Below is a small trained network, with its code and all its weights. Each question gives an input and a target symbol and asks what happens when units are switched off, that is, made to give their printed mean instead of their output.

import numpy as np


def w(rows, s, z=0):
    codes = np.array(rows[::2]) - 128.0
    scale = np.full(codes.shape[1], s)
    scale[-1] = z or s
    return codes * scale


def f(y):
    return np.maximum(y, 0)


def softmax(a):
    e = np.exp(a - a.max(-1, keepdims=True))
    return e / e.sum(-1, keepdims=True)


def log_softmax(a):
    a = a - a.max(-1, keepdims=True)
    return a - np.log(np.exp(a).sum(-1, keepdims=True))


def net(x, mask):
    ids = ['ΔΘΛΞΠΣΦΨαβγζημτω'.index(c) for c in x.split()]
    T = len(ids)
    res = E[ids] + P[:T]
    q, k, v = (res @ M[0].T for M in (Q, K, V))
    z = softmax(np.where(np.tri(T) > 0, q @ k.T / 4**0.5, -1e9)) @ v
    res = res + np.where(mask[0], z, O[0][:, -1]) @ O[0][:, :-1]
    y = f(res @ A[0][:, :-1].T + A[0][:, -1])
    res = res + np.where(mask[1:17], y, B[0][:, -1]) @ B[0][:, :-1]
    return log_softmax(res[-1] @ U[:, :-1].T + U[:, -1])


Q, K, V, O, A, B = {}, {}, {}, {}, {}, {}
E = w([
[102,186,90,58,138,117,136,103],'Δ',
[83,127,159,72,237,170,108,145],'Θ',
[101,34,116,133,77,124,70,125],'Λ',
[133,244,126,120,108,151,112,127],'Ξ',
[109,175,145,169,79,165,73,114],'Π',
[128,114,76,92,58,104,109,117],'Σ',
[134,62,142,133,161,151,77,179],'Φ',
[139,70,84,35,196,111,131,176],'Ψ',
[98,94,82,48,154,115,127,117],'α',
[238,139,252,117,129,47,87,73],'β',
[60,87,145,136,138,145,84,114],'γ',
[204,129,54,56,95,109,122,179],'ζ',
[181,57,85,99,76,120,92,172],'η',
[176,185,102,117,81,141,104,150],'μ',
[156,168,79,25,193,125,151,170],'τ',
[89,202,157,134,152,176,94,113],'ω',
],0.011)
P = w([
[117,128,131,86,102,143,89,160],'0',
[103,96,80,123,117,251,134,115],'1',
[139,126,199,153,88,85,234,166],'2',
[80,188,147,2,121,87,14,179],'3',
[207,126,72,164,157,151,67,2],'4',
[123,159,192,31,101,18,30,143],'5',
[123,140,60,74,134,158,33,90],'6',
],0.0079)
Q[0] = w([
[82,150,177,61,94,95,103,183],'head 1',
[102,136,74,101,144,189,69,104],'head 1',
[144,124,47,102,152,174,45,68],'head 1',
[108,138,134,49,105,101,3,144],'head 1',
],0.013)
K[0] = w([
[181,98,122,166,144,141,195,63],'head 1',
[182,130,232,92,112,13,128,123],'head 1',
[171,158,253,74,136,2,36,114],'head 1',
[216,128,170,167,173,70,118,29],'head 1',
],0.011)
V[0] = w([
[197,230,106,178,18,108,128,132],'head 1',
[224,44,2,59,123,52,149,217],'head 1',
[67,229,49,70,152,128,175,88],'head 1',
[218,195,168,94,213,118,125,191],'head 1',
],0.0087)
O[0] = w([
[69,115,64,220,110,90,244,111,70],'head 1',
[218,131,136,168,181,5,111,237,175],'head 1',
[1,186,88,101,71,162,114,251,4],'head 1',
[111,51,207,100,47,113,206,193,40],'head 1',
],0.0094,0.0027)
A[0] = w([
[107,116,118,147,119,185,138,62,168],'neuron 1',
[188,146,118,46,118,132,79,82,154],'neuron 2',
[24,130,90,68,86,195,213,99,96],'neuron 3',
[77,143,51,136,139,203,118,74,173],'neuron 4',
[150,186,168,145,100,138,159,119,252],'neuron 5',
[83,156,50,98,170,133,37,179,185],'neuron 6',
[46,120,122,40,66,198,120,223,30],'neuron 7',
[161,158,115,36,101,100,84,128,159],'neuron 8',
[56,122,113,141,65,86,220,228,158],'neuron 9',
[138,167,121,148,131,146,75,80,151],'neuron 10',
[200,133,135,92,132,173,72,43,143],'neuron 11',
[75,176,21,216,138,117,145,171,210],'neuron 12',
[174,132,105,78,140,134,77,68,99],'neuron 13',
[96,195,42,121,160,168,53,166,211],'neuron 14',
[149,110,157,216,127,76,117,215,143],'neuron 15',
[160,147,2,187,219,60,88,96,117],'neuron 16',
],0.0069,0.0045)
B[0] = w([
[127,130,140,52,131,84,121,157,178],'neuron 1',
[111,76,177,151,157,192,154,130,227],'neuron 2',
[222,176,221,141,109,76,143,53,184],'neuron 3',
[144,154,146,60,152,79,135,91,194],'neuron 4',
[149,76,149,85,128,136,130,165,155],'neuron 5',
[104,179,43,148,111,160,50,116,213],'neuron 6',
[145,254,179,251,84,161,82,131,176],'neuron 7',
[116,95,157,144,132,191,117,133,204],'neuron 8',
[68,157,156,173,157,167,221,149,171],'neuron 9',
[115,89,115,113,187,126,141,132,193],'neuron 10',
[66,97,162,133,173,150,186,146,248],'neuron 11',
[26,79,57,73,138,46,185,82,163],'neuron 12',
[100,113,155,163,158,171,176,130,211],'neuron 13',
[118,146,43,110,100,128,85,86,212],'neuron 14',
[131,164,123,33,185,87,139,162,174],'neuron 15',
[143,153,136,216,149,84,102,100,217],'neuron 16',
],0.0073,0.011)
U = w([
[185,82,253,78,155,146,219,150,238],'Δ',
[131,101,120,26,104,48,142,43,216],'Θ',
[31,68,66,134,115,116,220,149,184],'Λ',
[27,91,74,23,148,216,127,120,118],'Ξ',
[62,166,142,182,120,127,201,94,4],'Π',
[135,131,120,113,124,118,144,131,97],'Σ',
[209,203,172,126,88,132,84,87,107],'Φ',
[184,147,43,83,73,159,16,143,200],'Ψ',
[147,137,107,250,187,138,104,63,123],'α',
[83,169,164,149,138,139,144,216,102],'β',
[76,170,49,177,69,157,106,123,151],'γ',
[87,140,110,82,201,64,176,166,33],'ζ',
[237,176,129,124,152,42,104,123,98],'η',
[75,132,5,112,128,49,81,117,104],'μ',
[131,136,173,151,75,198,61,145,13],'τ',
[182,151,137,21,134,104,56,172,99],'ω',
],0.0051,0.0032)

Each question gives the input, a string of symbols that net reads in full, and the target symbol t.
The units are the heads (4 rows each of Q, K, V and O) and the neurons (one row each of A and B). Each row of codes is followed by its name. A weight is (code - 128) times the scale printed after its matrix; where a second scale follows, it is the last column's (O, A, B and U).
mask holds one flag per unit, heads first, then neurons. A switched-off unit (its flag False) gives its mean, the last column of its rows in O or B, instead of its output. The means were averaged over made-up inputs and are rounded, as every weight is.
A unit's drop is (log p(t) with every unit on - log p(t) with that unit switched off) / (log p(t) with every unit on - log p(t) with every unit switched off).
The circuit of an input: a set's keep is (log p(t) with only the set's units on - log p(t) with every unit switched off) / (log p(t) with every unit on - log p(t) with every unit switched off). Starting from the 12 units with the biggest drops (on a tie, the unit counted first), units are removed one at a time, each time the one whose removal leaves the highest keep (on an exact tie, the one counted first), for as long as the keep stays at least 0.8.
units of the circuit, in order: the units of the circuit, biggest drop first
k most important neurons: the k neurons with the biggest drops, biggest first
drop of u: that unit's drop, to one decimal
input Λ γ Π Ψ γ, target ω: units of the circuit, in order : head 1; neuron 15
input Σ Π γ Ψ Σ ζ Ψ, target ζ: units of the circuit, in order : head 1; neuron 15
input Λ Φ Σ Ξ Λ, target Π: units of the circuit, in order : head 1; neuron 9; neuron 3
input Λ ω Φ β Θ α η, target Δ: units of the circuit, in order : head 1
input τ Λ Λ ω Π Θ, target Θ: 2 most important neurons : neuron 3; neuron 4
input Λ ω Λ β, target Δ: 2 most important neurons : neuron 6; neuron 14
input Φ Π Φ α ω ζ Λ, target ζ: units of the circuit, in order : head 1; neuron 15
input Φ Λ Λ Λ ω μ μ, target Λ: units of the circuit, in order : head 1; neuron 12
input α β γ Λ Φ, target Δ: units of the circuit, in order : head 1; neuron 6; neuron 14
input Ψ ω Δ, target Φ: units of the circuit, in order : head 1; neuron 3; neuron 7
input γ Ξ Ξ τ, target Π: units of the circuit, in order : head 1; neuron 9; neuron 7
input γ η η Σ τ Σ, target β: 2 most important neurons : neuron 9; neuron 7
input Π Π Λ γ Λ β, target Δ: units of the circuit, in order : neuron 6; neuron 14
input γ Λ Λ η, target α: most important neuron : neuron 16
input Λ Ξ γ μ Λ ω γ, target Φ: 2 most important neurons : neuron 3; neuron 7
input γ γ Λ τ Φ Φ γ, target Δ: 2 most important neurons : neuron 6; neuron 14
input Λ Φ α Λ, target Ψ: 2 most important neurons : neuron 6; neuron 11
input Ξ ζ Λ Λ Λ Φ, target α: drop of neuron 16 : 0.2
input Π Λ Δ Λ, target γ: drop of head 1 : 0.8
input Λ η ζ, target η: drop of neuron 12 : 0.0
input Π ω Σ Λ, target μ: drop of head 1 : 1.0
input Σ Λ Λ Σ γ, target μ: most important neuron : neuron 12
